Below is a small trained network, with its code and all its weights. Each question gives an input and a target symbol and asks what happens when units are switched off, that is, made to give their printed mean instead of their output.

import numpy as np


def w(rows, s, z=0):
    codes = np.array(rows[::2]) - 128.0
    scale = np.full(codes.shape[1], s)
    scale[-1] = z or s
    return codes * scale


def f(y):
    return y / 2 * (1 + np.tanh(0.7978845608 * (y + 0.044715 * y**3)))


def softmax(a):
    e = np.exp(a - a.max(-1, keepdims=True))
    return e / e.sum(-1, keepdims=True)


def log_softmax(a):
    a = a - a.max(-1, keepdims=True)
    return a - np.log(np.exp(a).sum(-1, keepdims=True))


def net(x, mask):
    ids = ['αγεζθλμξτφψ'.index(c) for c in x.split()]
    T = len(ids)
    res = E[ids] + P[:T]
    u = 0
    for l in range(2):
        q, k, v = (res @ M[l].T for M in (Q, K, V))
        z = softmax(np.where(np.tri(T) > 0, q @ k.T / 4**0.5, -1e9)) @ v
        res = res + np.where(mask[u], z, O[l][:, -1]) @ O[l][:, :-1]
        u += 1
        y = f(res @ A[l][:, :-1].T + A[l][:, -1])
        res = res + np.where(mask[u : u + 24], y, B[l][:, -1]) @ B[l][:, :-1]
        u += 24
    return log_softmax(res[-1] @ U[:, :-1].T + U[:, -1])


Q, K, V, O, A, B = {}, {}, {}, {}, {}, {}
E = w([
[180,121,129,205,77,146,86],'α',
[150,104,87,124,116,109,128],'γ',
[70,80,134,176,94,60,140],'ε',
[170,158,169,111,116,205,74],'ζ',
[85,82,103,115,140,68,168],'θ',
[42,124,171,85,117,104,151],'λ',
[254,162,125,139,132,216,101],'μ',
[163,136,109,73,146,154,136],'ξ',
[80,116,135,71,166,100,180],'τ',
[153,162,153,61,126,185,103],'φ',
[60,113,175,161,69,89,116],'ψ',
],0.0092)
P = w([
[138,119,92,111,157,105,91],'0',
[137,104,156,132,43,146,159],'1',
[147,69,236,111,107,111,97],'2',
[175,107,213,74,159,74,87],'3',
[103,202,120,100,168,94,117],'4',
[70,168,48,170,113,185,116],'5',
[108,76,123,168,85,215,173],'6',
[116,46,239,126,103,178,163],'7',
[161,203,229,107,178,30,134],'8',
[143,248,100,134,130,54,145],'9',
[67,159,35,172,143,136,121],'10',
[115,64,151,125,107,224,129],'11',
[155,120,242,100,90,137,127],'12',
],0.011)
Q[0] = w([
[152,52,185,113,99,150,142],'0.h1',
[117,10,133,125,102,219,161],'0.h1',
[198,93,249,83,124,70,125],'0.h1',
[158,49,177,119,124,149,171],'0.h1',
],0.015)
K[0] = w([
[138,194,133,142,152,83,110],'0.h1',
[166,154,188,116,182,37,78],'0.h1',
[103,253,51,151,120,101,129],'0.h1',
[138,179,109,122,166,80,101],'0.h1',
],0.017)
V[0] = w([
[68,103,119,34,159,56,176],'0.h1',
[172,207,183,79,105,255,82],'0.h1',
[63,120,196,165,73,102,109],'0.h1',
[89,159,162,4,163,136,142],'0.h1',
],0.0087)
O[0] = w([
[144,182,127,186,153,43,121,81],'0.h1',
[75,175,202,21,10,203,87,178],'0.h1',
[226,85,235,107,76,71,254,253],'0.h1',
[119,241,160,126,91,41,94,105],'0.h1',
],0.0085,0.0013)
A[0] = w([
[158,133,129,206,130,71,184,171],'0.n1',
[85,50,183,101,113,159,142,159],'0.n2',
[192,178,140,118,116,155,113,216],'0.n3',
[183,188,168,65,53,94,161,122],'0.n4',
[126,170,178,116,64,129,183,84],'0.n5',
[152,136,202,60,120,146,154,181],'0.n6',
[180,134,157,201,132,88,253,187],'0.n7',
[91,128,41,121,159,117,75,114],'0.n8',
[122,152,140,114,61,129,148,65],'0.n9',
[199,198,107,128,147,143,132,211],'0.n10',
[131,150,184,64,149,88,151,155],'0.n11',
[157,194,129,151,130,104,99,166],'0.n12',
[72,96,168,146,104,150,70,171],'0.n13',
[134,124,164,206,120,167,49,254],'0.n14',
[145,138,57,172,129,180,94,175],'0.n15',
[98,220,108,121,136,57,45,199],'0.n16',
[88,134,92,91,151,157,66,155],'0.n17',
[182,28,148,143,118,188,170,186],'0.n18',
[93,127,67,97,121,130,17,182],'0.n19',
[110,125,47,126,132,153,106,134],'0.n20',
[112,89,89,167,195,90,124,136],'0.n21',
[100,112,171,192,121,143,127,162],'0.n22',
[178,153,95,120,92,122,154,133],'0.n23',
[144,106,67,175,155,145,111,151],'0.n24',
],0.0066,0.0067)
B[0] = w([
[159,199,151,72,165,103,159,217],'0.n1',
[176,99,42,123,107,151,131,220],'0.n2',
[33,113,117,102,66,75,175,214],'0.n3',
[149,132,226,182,1,112,134,185],'0.n4',
[181,78,165,157,72,165,121,153],'0.n5',
[122,100,47,192,19,125,149,230],'0.n6',
[194,103,198,24,160,66,153,249],'0.n7',
[118,89,136,162,192,121,60,122],'0.n8',
[166,119,190,137,104,161,102,129],'0.n9',
[29,117,147,147,142,68,167,190],'0.n10',
[153,139,100,181,82,111,145,175],'0.n11',
[81,173,122,155,134,97,175,174],'0.n12',
[134,147,67,63,108,162,128,193],'0.n13',
[78,135,71,59,140,109,171,255],'0.n14',
[83,56,137,62,199,118,94,153],'0.n15',
[43,177,49,164,121,97,139,218],'0.n16',
[79,107,77,98,146,140,46,155],'0.n17',
[146,62,46,99,126,61,139,248],'0.n18',
[47,114,93,84,147,109,86,172],'0.n19',
[117,79,159,125,166,115,68,127],'0.n20',
[180,101,115,157,167,100,104,150],'0.n21',
[139,148,101,77,153,131,176,169],'0.n22',
[99,114,229,139,123,108,135,140],'0.n23',
[117,74,140,123,218,120,93,141],'0.n24',
],0.0053,0.0064)
Q[1] = w([
[40,51,63,20,43,32,149],'1.h1',
[246,166,221,245,189,229,75],'1.h1',
[98,159,172,158,102,188,107],'1.h1',
[205,177,175,255,169,253,55],'1.h1',
],0.0048)
K[1] = w([
[114,127,92,92,187,66,47],'1.h1',
[158,163,155,169,59,216,253],'1.h1',
[121,130,194,180,52,93,156],'1.h1',
[132,167,191,215,55,201,226],'1.h1',
],0.0055)
V[1] = w([
[89,216,122,196,136,18,82],'1.h1',
[222,23,85,254,202,152,128],'1.h1',
[44,82,73,101,140,209,2],'1.h1',
[64,118,75,204,210,57,17],'1.h1',
],0.0045)
O[1] = w([
[217,167,96,197,137,190,124,173],'1.h1',
[94,184,134,1,129,181,251,140],'1.h1',
[85,90,242,125,156,174,89,192],'1.h1',
[146,144,147,149,155,250,127,254],'1.h1',
],0.0067,0.018)
A[1] = w([
[116,149,127,140,25,114,144,66],'1.n1',
[126,230,194,166,206,58,155,108],'1.n2',
[108,122,14,124,82,62,153,254],'1.n3',
[138,120,24,145,92,73,142,166],'1.n4',
[147,231,139,115,109,182,201,67],'1.n5',
[99,85,173,178,110,127,66,181],'1.n6',
[86,90,181,137,113,85,108,133],'1.n7',
[115,127,112,126,35,117,120,93],'1.n8',
[177,144,67,140,174,114,136,57],'1.n9',
[238,138,110,196,120,188,103,87],'1.n10',
[171,52,69,253,71,69,79,145],'1.n11',
[180,173,73,138,124,153,109,53],'1.n12',
[123,92,177,183,138,139,80,97],'1.n13',
[157,42,77,92,125,146,121,29],'1.n14',
[81,155,51,50,127,115,206,235],'1.n15',
[178,142,36,173,89,83,170,121],'1.n16',
[92,162,32,139,126,107,143,172],'1.n17',
[164,158,70,165,124,144,78,141],'1.n18',
[121,94,93,142,19,158,134,127],'1.n19',
[140,88,186,119,168,159,167,49],'1.n20',
[80,116,55,132,196,150,99,199],'1.n21',
[12,207,61,123,62,182,35,142],'1.n22',
[183,109,124,160,103,181,57,71],'1.n23',
[77,94,83,79,163,170,89,130],'1.n24',
],0.0067,0.0037)
B[1] = w([
[141,130,88,129,165,104,68,168],'1.n1',
[119,138,3,23,79,166,155,218],'1.n2',
[177,112,205,137,185,162,128,200],'1.n3',
[186,90,192,106,142,149,107,194],'1.n4',
[152,75,53,168,122,125,64,246],'1.n5',
[125,161,79,136,163,118,101,198],'1.n6',
[122,196,69,137,68,104,82,169],'1.n7',
[147,115,107,101,166,123,95,163],'1.n8',
[143,121,146,136,80,108,76,173],'1.n9',
[81,200,171,114,143,78,132,229],'1.n10',
[116,53,119,193,119,208,199,201],'1.n11',
[114,159,138,99,68,96,123,172],'1.n12',
[142,172,95,101,153,112,122,181],'1.n13',
[105,105,59,110,121,130,190,190],'1.n14',
[94,175,153,161,191,123,133,254],'1.n15',
[187,109,160,103,122,144,89,229],'1.n16',
[153,128,185,132,150,122,182,170],'1.n17',
[102,137,174,125,75,124,198,171],'1.n18',
[114,121,106,88,184,94,71,224],'1.n19',
[155,85,108,103,83,96,84,198],'1.n20',
[164,138,166,119,48,149,144,183],'1.n21',
[104,52,132,168,141,20,184,253],'1.n22',
[117,162,179,90,132,104,144,193],'1.n23',
[138,178,172,114,69,123,174,225],'1.n24',
],0.0067,0.0099)
U = w([
[69,107,141,58,94,100,181,86],'α',
[113,68,113,119,129,253,136,225],'γ',
[117,154,51,105,237,124,150,100],'ε',
[112,80,50,173,122,101,105,172],'ζ',
[103,197,20,136,140,162,156,112],'θ',
[186,85,193,168,52,109,179,65],'λ',
[140,114,100,90,110,126,13,55],'μ',
[108,191,220,133,200,210,110,197],'ξ',
[160,208,121,120,11,123,138,96],'τ',
[62,125,144,229,176,124,214,252],'φ',
[160,86,146,99,208,82,128,51],'ψ',
],0.0043,0.0023)

Each question gives the input, a string of symbols that net reads in full, and the target symbol t.
The units are the heads (4 rows each of Q, K, V and O) and the neurons (one row each of A and B). Each row of codes is followed by its name. A weight is (code - 128) times the scale printed after its matrix; where a second scale follows, it is the last column's (O, A, B and U).
mask holds one flag per unit, layer by layer, with each layer's heads first. A switched-off unit (its flag False) gives its mean, the last column of its rows in O or B, instead of its output. The means were averaged over made-up inputs and are rounded, as every weight is.
A unit's drop is (log p(t) with every unit on - log p(t) with that unit switched off) / (log p(t) with every unit on - log p(t) with every unit switched off).
The circuit of an input: a set's keep is (log p(t) with only the set's units on - log p(t) with every unit switched off) / (log p(t) with every unit on - log p(t) with every unit switched off). Starting from the 12 units with the biggest drops (on a tie, the unit counted first), units are removed one at a time, each time the one whose removal leaves the highest keep (on an exact tie, the one counted first), for as long as the keep stays at least 0.8.
circuit, biggest first: the units of the circuit, biggest drop first
unit that matters most: the unit with the biggest drop
top k neurons: the k neurons with the biggest drops, biggest first
k most important neurons of layer l: the k neurons of layer l with the biggest drops, biggest first
drop when u is switched off: that unit's drop, to one decimal
input ξ ξ ξ ξ ξ α ξ φ α ε, target ξ: unit that matters most -> 1.h1
input α φ γ, target α: 2 most important neurons of layer 1 -> 1.n24; 1.n5
input α λ α α α, target α: circuit, biggest first -> 1.h1; 0.h1
input ξ φ λ, target ξ: circuit, biggest first -> 0.h1; 1.n5; 1.n2
input α α α γ λ λ ψ λ ζ μ, target α: circuit, biggest first -> 1.h1; 0.h1; 0.n3
input α θ ε ε α ξ α λ θ α α α φ, target α: circuit, biggest first -> 0.h1; 1.h1; 0.n18
input θ γ α α θ α μ ξ α α α φ, target θ: 3 most important neurons of layer 0 -> 0.n21; 0.n8; 0.n24
input φ α α, target φ: top 3 neurons -> 1.n22; 1.n11; 0.n16
input τ α α λ α γ λ α φ, target τ: top 2 neurons -> 1.n12; 1.n15
input θ α ψ ξ θ ξ α, target φ: top 2 neurons -> 1.n22; 1.n2
input ψ ψ α ψ α μ λ ξ ξ ξ φ ξ, target ψ: 2 most important neurons of layer 0 -> 0.n7; 0.n6
input α α λ α ψ μ α λ γ, target α: top 2 neurons -> 1.n22; 1.n24
input ξ α λ ζ ε, target γ: 2 most important neurons of layer 0 -> 0.n18; 0.n2
input α ξ α ψ α α α λ φ, target γ: circuit, biggest first -> 0.h1
input α ξ ξ ξ λ, target φ: 3 most important neurons of layer 1 -> 1.n22; 1.n2; 1.n15
input μ α φ, target α: top 2 neurons -> 1.n22; 1.n24
input α ζ λ γ, target γ: top 3 neurons -> 1.n22; 0.n7; 1.n10
input λ ψ ξ, target τ: top 3 neurons -> 1.n2; 1.n22; 0.n18
input θ μ γ γ λ ξ τ ε, target θ: top 3 neurons -> 1.n2; 1.n5; 0.n21
input ξ α γ λ θ λ ψ λ λ α τ α ψ, target ξ: top neuron -> 1.n10
input ε λ α ξ ψ α λ α γ θ α θ ξ, target ε: top 2 neurons -> 1.n2; 1.n15
input λ ζ ξ τ, target τ: 2 most important neurons of layer 1 -> 1.n2; 1.n22
input α α τ φ α α α λ μ α ζ, target τ: 2 most important neurons of layer 1 -> 1.n7; 1.n22
input α θ α θ α θ ξ ξ α ξ, target φ: 2 most important neurons of layer 0 -> 0.n7; 0.n16
input λ μ τ α, target λ: drop when 1.n2 is switched off -> -0.3
input ε ε τ, target ψ: drop when 0.n18 is switched off -> 0.1
input α ξ α τ, target γ: 2 most important neurons of layer 1 -> 1.n22; 1.n10
input φ α α λ, target ζ: drop when 0.h1 is switched off -> 0.4
input α ξ α ξ ψ α α λ λ α α λ, target τ: top neuron -> 1.n7
input γ γ α α α α, target γ: drop when 1.h1 is switched off -> 0.3
